Below is a small trained network, with its code and all its weights. Each question gives an input and a target symbol and asks what happens when units are switched off, that is, made to give their printed mean instead of their output.

import numpy as np


def w(rows, s, z=0):
    codes = np.array(rows[::2]) - 128.0
    scale = np.full(codes.shape[1], s)
    scale[-1] = z or s
    return codes * scale


def f(y):
    return y / 2 * (1 + np.tanh(0.7978845608 * (y + 0.044715 * y**3)))


def softmax(a):
    e = np.exp(a - a.max(-1, keepdims=True))
    return e / e.sum(-1, keepdims=True)


def log_softmax(a):
    a = a - a.max(-1, keepdims=True)
    return a - np.log(np.exp(a).sum(-1, keepdims=True))


def net(x, mask):
    ids = ['ΓΦΩεζθμξπτ'.index(c) for c in x.split()]
    T = len(ids)
    res = E[ids] + P[:T]
    r = res
    for j in range(2):
        rows = slice(3 * j, 3 * j + 3)
        q, k, v = (r @ M[0][rows].T for M in (Q, K, V))
        z = softmax(np.where(np.tri(T) > 0, q @ k.T / 3**0.5, -1e9)) @ v
        o = O[0][rows]
        res = res + np.where(mask[j], z, o[:, -1]) @ o[:, :-1]
    y = f(res @ A[0][:, :-1].T + A[0][:, -1])
    res = res + np.where(mask[2:26], y, B[0][:, -1]) @ B[0][:, :-1]
    return log_softmax(res[-1] @ U[:, :-1].T + U[:, -1])


Q, K, V, O, A, B = {}, {}, {}, {}, {}, {}
E = w([
[186,126,127,80,132,164,188],'Γ',
[49,112,72,152,80,177,138],'Φ',
[166,135,206,58,166,197,113],'Ω',
[104,142,113,107,115,204,156],'ε',
[154,21,113,125,146,61,123],'ζ',
[140,107,75,141,119,130,210],'θ',
[93,60,63,146,107,112,140],'μ',
[182,95,194,108,181,110,154],'ξ',
[60,147,246,183,139,131,174],'π',
[111,76,168,100,134,148,93],'τ',
],0.011)
P = w([
[139,170,66,135,157,137,86],'0',
[82,131,185,52,80,91,173],'1',
[92,89,128,130,75,133,161],'2',
[180,77,198,152,10,153,117],'3',
[118,108,145,99,105,110,103],'4',
[48,132,148,25,105,74,197],'5',
[118,106,111,133,122,110,150],'6',
[180,25,180,188,54,193,147],'7',
[125,92,113,142,139,138,141],'8',
[26,90,114,43,176,101,228],'9',
[105,105,120,126,179,145,169],'10',
[166,16,145,206,143,220,171],'11',
[142,73,147,155,145,153,207],'12',
[75,71,114,100,221,144,247],'13',
],0.011)
Q[0] = w([
[140,207,103,102,160,90,146],'h1',
[213,120,139,217,89,168,112],'h1',
[102,41,148,104,170,186,227],'h1',
[20,81,133,41,216,127,181],'h2',
[99,245,87,69,140,20,102],'h2',
[132,161,136,162,139,117,34],'h2',
],0.011)
K[0] = w([
[207,86,153,124,86,148,145],'h1',
[76,160,115,11,176,45,169],'h1',
[131,156,83,190,241,142,90],'h1',
[191,99,72,230,151,189,85],'h2',
[160,93,217,191,8,157,129],'h2',
[73,97,136,108,66,84,155],'h2',
],0.011)
V[0] = w([
[188,102,165,108,204,28,185],'h1',
[42,251,225,206,135,68,168],'h1',
[178,142,173,29,122,187,106],'h1',
[137,63,180,161,171,26,37],'h2',
[38,56,46,191,66,82,111],'h2',
[201,153,88,153,145,57,233],'h2',
],0.011)
O[0] = w([
[62,124,145,90,100,135,138,120],'h1',
[119,145,88,72,195,120,174,240],'h1',
[90,95,112,183,145,121,118,88],'h1',
[128,93,132,99,108,253,132,2],'h2',
[171,152,160,113,84,132,194,118],'h2',
[81,143,162,59,86,93,104,151],'h2',
],0.018,0.0024)
A[0] = w([
[87,128,136,109,121,179,119,40],'n1',
[123,157,141,78,97,153,92,23],'n2',
[80,202,98,132,99,166,115,152],'n3',
[136,124,160,96,161,127,87,113],'n4',
[115,90,111,133,168,146,87,55],'n5',
[85,156,173,148,154,139,177,49],'n6',
[180,56,102,92,126,89,100,67],'n7',
[138,203,76,88,128,154,47,142],'n8',
[87,147,104,159,111,145,158,95],'n9',
[110,126,95,147,173,86,113,53],'n10',
[180,140,177,103,161,124,89,122],'n11',
[182,171,93,181,142,72,149,73],'n12',
[247,151,156,126,128,134,179,28],'n13',
[149,168,150,83,91,204,152,86],'n14',
[139,151,85,72,173,139,150,43],'n15',
[142,120,110,142,136,223,137,71],'n16',
[168,177,91,73,129,150,71,173],'n17',
[124,126,149,171,71,121,75,2],'n18',
[102,184,190,183,116,149,91,39],'n19',
[156,138,116,167,148,189,158,47],'n20',
[101,164,121,115,165,86,102,17],'n21',
[107,84,38,124,78,123,148,58],'n22',
[187,95,116,158,164,186,129,93],'n23',
[123,128,182,142,149,105,100,66],'n24',
],0.011,0.0074)
B[0] = w([
[183,133,119,166,179,98,144,163],'n1',
[77,133,68,164,215,67,67,127],'n2',
[167,105,101,84,98,90,36,144],'n3',
[76,140,88,165,75,109,176,145],'n4',
[144,174,144,177,128,192,193,153],'n5',
[193,92,145,103,143,212,152,175],'n6',
[99,255,67,116,126,165,72,142],'n7',
[123,140,123,24,104,137,46,131],'n8',
[173,109,132,103,145,116,92,130],'n9',
[225,99,74,105,70,206,148,181],'n10',
[116,139,46,148,85,86,110,150],'n11',
[124,128,219,94,192,150,62,244],'n12',
[19,211,46,181,101,176,116,255],'n13',
[215,54,64,148,145,110,102,183],'n14',
[120,100,136,221,69,90,74,237],'n15',
[101,65,140,97,121,32,146,155],'n16',
[132,168,50,47,78,103,71,143],'n17',
[158,131,61,50,171,144,248,142],'n18',
[130,108,8,114,89,71,55,142],'n19',
[73,124,112,84,92,23,137,145],'n20',
[145,55,54,143,74,105,152,158],'n21',
[133,174,136,98,148,118,12,140],'n22',
[48,147,116,141,76,45,213,164],'n23',
[138,120,62,134,90,166,123,147],'n24',
],0.006,0.0062)
U = w([
[100,135,58,138,112,57,63,236],'Γ',
[92,235,147,172,164,133,134,58],'Φ',
[102,101,80,229,174,160,117,2],'Ω',
[203,130,191,180,212,62,88,71],'ε',
[197,61,154,80,102,149,130,41],'ζ',
[123,176,224,61,84,33,127,78],'θ',
[165,185,128,133,60,186,161,88],'μ',
[23,111,197,82,156,197,59,147],'ξ',
[131,178,56,10,252,125,216,160],'π',
[90,85,203,185,158,108,221,234],'τ',
],0.0038,0.0056)

Each question gives the input, a string of symbols that net reads in full, and the target symbol t.
The units are the heads (3 rows each of Q, K, V and O) and the neurons (one row each of A and B). Each row of codes is followed by its name. A weight is (code - 128) times the scale printed after its matrix; where a second scale follows, it is the last column's (O, A, B and U).
mask holds one flag per unit, heads first, then neurons. A switched-off unit (its flag False) gives its mean, the last column of its rows in O or B, instead of its output. The means were averaged over made-up inputs and are rounded, as every weight is.
A unit's drop is (log p(t) with every unit on - log p(t) with that unit switched off) / (log p(t) with every unit on - log p(t) with every unit switched off).
The circuit of an input: a set's keep is (log p(t) with only the set's units on - log p(t) with every unit switched off) / (log p(t) with every unit on - log p(t) with every unit switched off). Starting from the 12 units with the biggest drops (on a tie, the unit counted first), units are removed one at a time, each time the one whose removal leaves the highest keep (on an exact tie, the one counted first), for as long as the keep stays at least 0.8.
circuit, biggest first: the units of the circuit, biggest drop first
most important unit: the unit with the biggest drop
top k neurons: the k neurons with the biggest drops, biggest first
which heads matter: for each layer, one digit per head in row order, 1 if its drop is at least 0.15 and else 0, layers parted by /
input θ π τ θ τ θ ε τ, target θ: which heads matter => 01
input π θ θ, target π: which heads matter => 10
input Ω τ τ ε θ π Ω ξ ε π τ, target Ω: circuit, biggest first => [h2 h1]
input τ τ ζ μ, target τ: which heads matter => 11
input ζ ξ ξ θ ξ Φ π ε μ μ ζ θ π, target ζ: circuit, biggest first => [h2 n14 h1]
input π ξ Ω, target π: circuit, biggest first => [h1]
input Ω μ Γ ζ ε Ω π Γ, target Ω: circuit, biggest first => [h2 h1]
input Φ π Γ, target Φ: circuit, biggest first => [n13 h2 h1 n12]
input ζ τ ζ, target ζ: circuit, biggest first => [h2 n14]
input Ω ξ Φ Ω π ξ, target Ω: circuit, biggest first => [h2 h1]
input Γ π θ π π ε π μ Γ Ω θ π τ ξ, target Γ: which heads matter => 01
input ξ π θ Γ π ζ Ω π ζ Γ Φ π ε, target ξ: which heads matter => 11
input τ ξ ξ, target τ: top 2 neurons => [n23 n16]
input π τ π ξ τ, target π: which heads matter => 10
input Φ μ Ω, target Φ: most important unit => n13
input Ω π θ, target Ω: top 2 neurons => [n5 n10]
input μ ζ π π π θ θ τ ξ μ ξ π, target μ: circuit, biggest first => [h2 h1 n13]
input ξ ε Φ, target ξ: which heads matter => 01
input Φ π π, target Φ: which heads matter => 11
input ξ ξ ξ, target ξ: most important unit => h2
input Φ Γ ε Ω, target Γ: circuit, biggest first => [n11 h2]
